Below is a small trained network, with its code and all its weights. Each question gives an input and a class and asks what happens when units are switched off, that is, made to give their printed mean instead of their output.

import numpy as np


def w(rows, s, z=0):
    codes = np.array(rows[::2]) - 128.0
    scale = np.full(codes.shape[1], s)
    scale[-1] = z or s
    return codes * scale


def norm(h):
    return h / np.sqrt((h * h).mean(-1, keepdims=True) + 1e-5)


def f(y):
    return np.maximum(y, 0)


def log_softmax(a):
    a = a - a.max(-1, keepdims=True)
    return a - np.log(np.exp(a).sum(-1, keepdims=True))


def net(x, mask):
    res = np.array(x, float).reshape(1, 2) / 4 @ E
    u = 0
    for l in range(2):
        y = f(norm(res) @ A[l][:, :-1].T + A[l][:, -1])
        res = res + np.where(mask[u : u + 14], y, B[l][:, -1]) @ B[l][:, :-1]
        u += 14
    return log_softmax(norm(res)[-1] @ U[:, :-1].T + U[:, -1])


A, B = {}, {}
E = w([
[73,105,100,131,143,139,248,106],'x0',
[72,116,155,128,95,223,107,159],'x1',
],0.014)
A[0] = w([
[170,132,127,138,137,160,130,109,88],'L0N1',
[81,139,147,126,69,114,119,116,29],'L0N2',
[185,147,95,71,132,145,168,130,39],'L0N3',
[125,83,136,132,116,155,147,96,162],'L0N4',
[65,93,143,151,100,114,114,83,98],'L0N5',
[161,111,157,192,153,123,118,109,44],'L0N6',
[146,109,154,125,71,107,141,93,59],'L0N7',
[121,124,131,144,100,66,133,124,165],'L0N8',
[70,150,99,141,146,111,137,245,5],'L0N9',
[190,142,142,135,144,157,129,182,102],'L0N10',
[102,109,100,128,90,115,79,65,143],'L0N11',
[80,127,63,129,146,155,114,100,77],'L0N12',
[95,146,103,161,97,164,120,135,121],'L0N13',
[158,136,162,135,131,177,104,111,93],'L0N14',
],0.012,0.014)
B[0] = w([
[134,132,132,138,134,125,132,141,128],'L0N1',
[100,103,40,140,154,123,77,4,128],'L0N2',
[146,82,126,60,171,147,92,174,128],'L0N3',
[165,123,107,135,149,154,69,116,254],'L0N4',
[128,115,101,126,142,129,98,112,157],'L0N5',
[115,154,131,86,142,117,136,96,128],'L0N6',
[102,105,140,149,91,109,158,122,128],'L0N7',
[120,150,117,106,148,169,132,156,244],'L0N8',
[28,179,71,77,221,223,2,81,128],'L0N9',
[139,113,95,123,132,144,103,85,159],'L0N10',
[125,89,99,125,143,145,138,106,180],'L0N11',
[134,153,154,128,138,105,140,129,145],'L0N12',
[122,154,133,90,151,100,151,138,219],'L0N13',
[128,168,136,103,156,102,170,148,170],'L0N14',
],0.014,0.0057)
A[1] = w([
[73,104,183,142,119,139,161,95,76],'L1N1',
[125,78,117,144,128,138,116,71,63],'L1N2',
[65,120,171,161,67,186,121,199,102],'L1N3',
[74,64,111,181,99,117,181,84,104],'L1N4',
[108,77,128,169,104,134,174,68,88],'L1N5',
[108,88,182,177,62,84,101,132,5],'L1N6',
[97,88,127,139,113,134,186,60,84],'L1N7',
[108,121,105,115,147,141,96,108,123],'L1N8',
[139,128,141,115,165,129,127,136,152],'L1N9',
[150,100,173,145,64,95,66,135,93],'L1N10',
[169,144,180,151,100,87,88,136,93],'L1N11',
[159,157,129,152,132,5,160,92,84],'L1N12',
[169,123,136,135,140,81,139,95,106],'L1N13',
[75,126,143,134,72,160,143,173,73],'L1N14',
],0.018,0.012)
B[1] = w([
[244,151,120,179,118,105,124,213,149],'L1N1',
[125,180,122,119,162,101,175,188,133],'L1N2',
[98,186,197,35,185,36,223,94,238],'L1N3',
[159,78,92,183,64,172,30,109,186],'L1N4',
[117,82,47,183,82,167,48,111,167],'L1N5',
[229,108,11,196,68,21,65,116,128],'L1N6',
[124,74,110,164,50,190,10,111,193],'L1N7',
[155,134,139,149,133,89,160,142,239],'L1N8',
[122,117,116,169,104,124,127,149,255],'L1N9',
[102,27,58,201,41,239,65,89,167],'L1N10',
[90,77,67,167,100,171,141,104,176],'L1N11',
[85,195,251,27,186,94,197,153,225],'L1N12',
[87,150,179,94,130,127,166,121,190],'L1N13',
[115,198,206,68,220,58,190,143,174],'L1N14',
],0.013,0.0076)
U = w([
[45,202,220,28,218,121,205,127,221],'0',
[77,31,38,203,62,247,24,69,219],'1',
[234,194,33,226,216,76,194,255,103],'2',
[178,139,137,162,42,86,176,58,5],'3',
[177,175,141,171,22,85,173,71,5],'4',
[201,152,143,159,6,85,182,52,5],'5',
[201,159,166,183,54,105,172,36,5],'6',
[177,144,160,193,52,89,172,47,5],'7',
],0.019,0.014)

Each question gives the input, the list of numbers given to net, and the class t.
The units are the neurons (one row each of A and B). Each row of codes is followed by its name. A weight is (code - 128) times the scale printed after its matrix; where a second scale follows, it is the last column's (A, B and U).
mask holds one flag per neuron, layer by layer. A switched-off neuron (its flag False) gives its mean, the last column of its row in B, instead of its output. The means were averaged over made-up inputs and are rounded, as every weight is.
A unit's drop is (log p(t) with every unit on - log p(t) with that unit switched off) / (log p(t) with every unit on - log p(t) with every unit switched off).
The circuit of an input: a set's keep is (log p(t) with only the set's units on - log p(t) with every unit switched off) / (log p(t) with every unit on - log p(t) with every unit switched off). Starting from the 12 units with the biggest drops (on a tie, the unit counted first), units are removed one at a time, each time the one whose removal leaves the highest keep (on an exact tie, the one counted first), for as long as the keep stays at least 0.8.
units of the circuit, in order: the units of the circuit, biggest drop first
top k neurons: the k neurons with the biggest drops, biggest first
k most important neurons of layer l: the k neurons of layer l with the biggest drops, biggest first
drop of u: that unit's drop, to one decimal
input [0,-3], class 2: units of the circuit, in order -> (L0N8, L1N12)
input [-8,-7], class 1: top 2 neurons -> (L1N10, L0N13)
input [-7,5], class 1: units of the circuit, in order -> (L1N10)
input [-1,0], class 2: top 2 neurons -> (L1N12, L1N3)
input [0,-1], class 2: 3 most important neurons of layer 1 -> (L1N12, L1N3, L1N7)
input [3,-3], class 2: 4 most important neurons of layer 0 -> (L0N8, L0N13, L0N14, L0N11)
input [-7,-6], class 1: 2 most important neurons of layer 1 -> (L1N10, L1N3)
input [6,5], class 1: top 2 neurons -> (L0N8, L1N7)
input [-4,3], class 1: top 2 neurons -> (L0N8, L1N12)
input [-5,4], class 1: top 3 neurons -> (L0N8, L1N10, L1N12)
input [3,3], class 2: top 3 neurons -> (L1N12, L1N3, L1N7)
input [-1,-3], class 2: drop of L1N12 -> 0.2
input [-3,-1], class 2: drop of L1N12 -> 0.1
input [8,5], class 1: drop of L1N11 -> 0.0
input [2,1], class 2: top neuron -> (L0N4)
